Below are the code and all the weights of a small trained network. Each question names an input and a class and asks about switching units off, where a switched-off unit gives its printed mean instead of its output.

import numpy as np


def w(rows, s, z=0):
    codes = np.array(rows[::2]) - 128.0
    scale = np.full(codes.shape[1], s)
    scale[-1] = z or s
    return codes * scale


def f(y):
    return np.maximum(y, 0)


def log_softmax(a):
    a = a - a.max(-1, keepdims=True)
    return a - np.log(np.exp(a).sum(-1, keepdims=True))


def net(x, mask):
    res = np.array(x, float).reshape(1, 3) / 4 @ E
    y = f(res @ A[0][:, :-1].T + A[0][:, -1])
    res = res + np.where(mask, y, B[0][:, -1]) @ B[0][:, :-1]
    return log_softmax(res[-1] @ U[:, :-1].T + U[:, -1])


A, B = {}, {}
E = w([
[45,48,55],'x0',
[2,170,200],'x1',
[144,45,224],'x2',
],0.0098)
A[0] = w([
[115,79,86,60],'neuron 0',
[190,108,128,115],'neuron 1',
[140,67,175,253],'neuron 2',
[166,119,108,113],'neuron 3',
[141,173,162,69],'neuron 4',
[73,62,108,78],'neuron 5',
[75,163,155,103],'neuron 6',
[96,71,116,145],'neuron 7',
[137,73,182,166],'neuron 8',
[186,127,110,52],'neuron 9',
[75,152,151,50],'neuron 10',
[150,152,161,104],'neuron 11',
[115,185,55,251],'neuron 12',
[146,73,73,83],'neuron 13',
[155,182,171,115],'neuron 14',
[78,192,192,79],'neuron 15',
[161,158,160,121],'neuron 16',
[127,169,170,101],'neuron 17',
[136,172,105,167],'neuron 18',
[199,149,134,127],'neuron 19',
[165,155,153,107],'neuron 20',
[76,143,170,89],'neuron 21',
[151,80,183,184],'neuron 22',
[58,87,53,40],'neuron 23',
[140,248,90,41],'neuron 24',
[154,116,176,124],'neuron 25',
[170,189,160,67],'neuron 26',
],0.019,0.0067)
B[0] = w([
[62,118,199,175],'neuron 0',
[124,66,104,193],'neuron 1',
[176,205,101,240],'neuron 2',
[125,40,109,173],'neuron 3',
[93,130,221,170],'neuron 4',
[92,153,255,212],'neuron 5',
[169,77,94,203],'neuron 6',
[90,189,227,203],'neuron 7',
[216,183,120,215],'neuron 8',
[185,42,145,177],'neuron 9',
[182,28,112,184],'neuron 10',
[67,169,197,168],'neuron 11',
[227,213,165,246],'neuron 12',
[133,64,201,193],'neuron 13',
[78,151,164,197],'neuron 14',
[172,57,116,229],'neuron 15',
[36,132,183,181],'neuron 16',
[98,94,175,177],'neuron 17',
[201,180,97,183],'neuron 18',
[72,71,144,203],'neuron 19',
[56,138,195,176],'neuron 20',
[171,51,75,203],'neuron 21',
[218,196,143,216],'neuron 22',
[119,142,225,222],'neuron 23',
[171,152,169,217],'neuron 24',
[146,180,111,178],'neuron 25',
[85,133,209,193],'neuron 26',
],0.0092,0.013)
U = w([
[219,250,148,77],'0',
[43,147,209,119],'1',
[165,26,154,146],'2',
[167,225,126,251],'3',
[100,153,28,115],'4',
[98,140,109,100],'5',
[85,127,107,102],'6',
[93,137,100,104],'7',
],0.015,0.017)

Each question gives the input, the list of numbers given to net, and the class t.
The units are the neurons (one row each of A and B). Each row of codes is followed by its name. A weight is (code - 128) times the scale printed after its matrix; where a second scale follows, it is the last column's (A, B and U).
mask holds one flag per neuron, in row order. A switched-off neuron (its flag False) gives its mean, the last column of its row in B, instead of its output. The means were averaged over made-up inputs and are rounded, as every weight is.
A unit's drop is (log p(t) with every unit on - log p(t) with that unit switched off) / (log p(t) with every unit on - log p(t) with every unit switched off).
k most important neurons: the k neurons with the biggest drops, biggest first
drop of u: that unit's drop, to one decimal
input [7,8,-5], class 2: most important neuron : neuron 10
input [-2,-1,-3], class 3: 4 most important neurons : neuron 22; neuron 8; neuron 2; neuron 23
input [5,-6,6], class 0: 3 most important neurons : neuron 2; neuron 22; neuron 8
input [2,-1,3], class 3: 4 most important neurons : neuron 12; neuron 24; neuron 18; neuron 23
input [-6,-7,5], class 2: 4 most important neurons : neuron 9; neuron 19; neuron 1; neuron 3
input [1,-2,3], class 3: 4 most important neurons : neuron 12; neuron 24; neuron 18; neuron 23
input [5,6,3], class 2: 2 most important neurons : neuron 21; neuron 10
input [-3,0,1], class 3: 2 most important neurons : neuron 5; neuron 23
input [-1,6,6], class 0: drop of neuron 22 : 0.5
input [5,-4,-4], class 1: drop of neuron 17 : -0.1
input [-7,6,-3], class 1: drop of neuron 14 : 0.1
input [-7,6,-6], class 1: drop of neuron 4 : 0.4
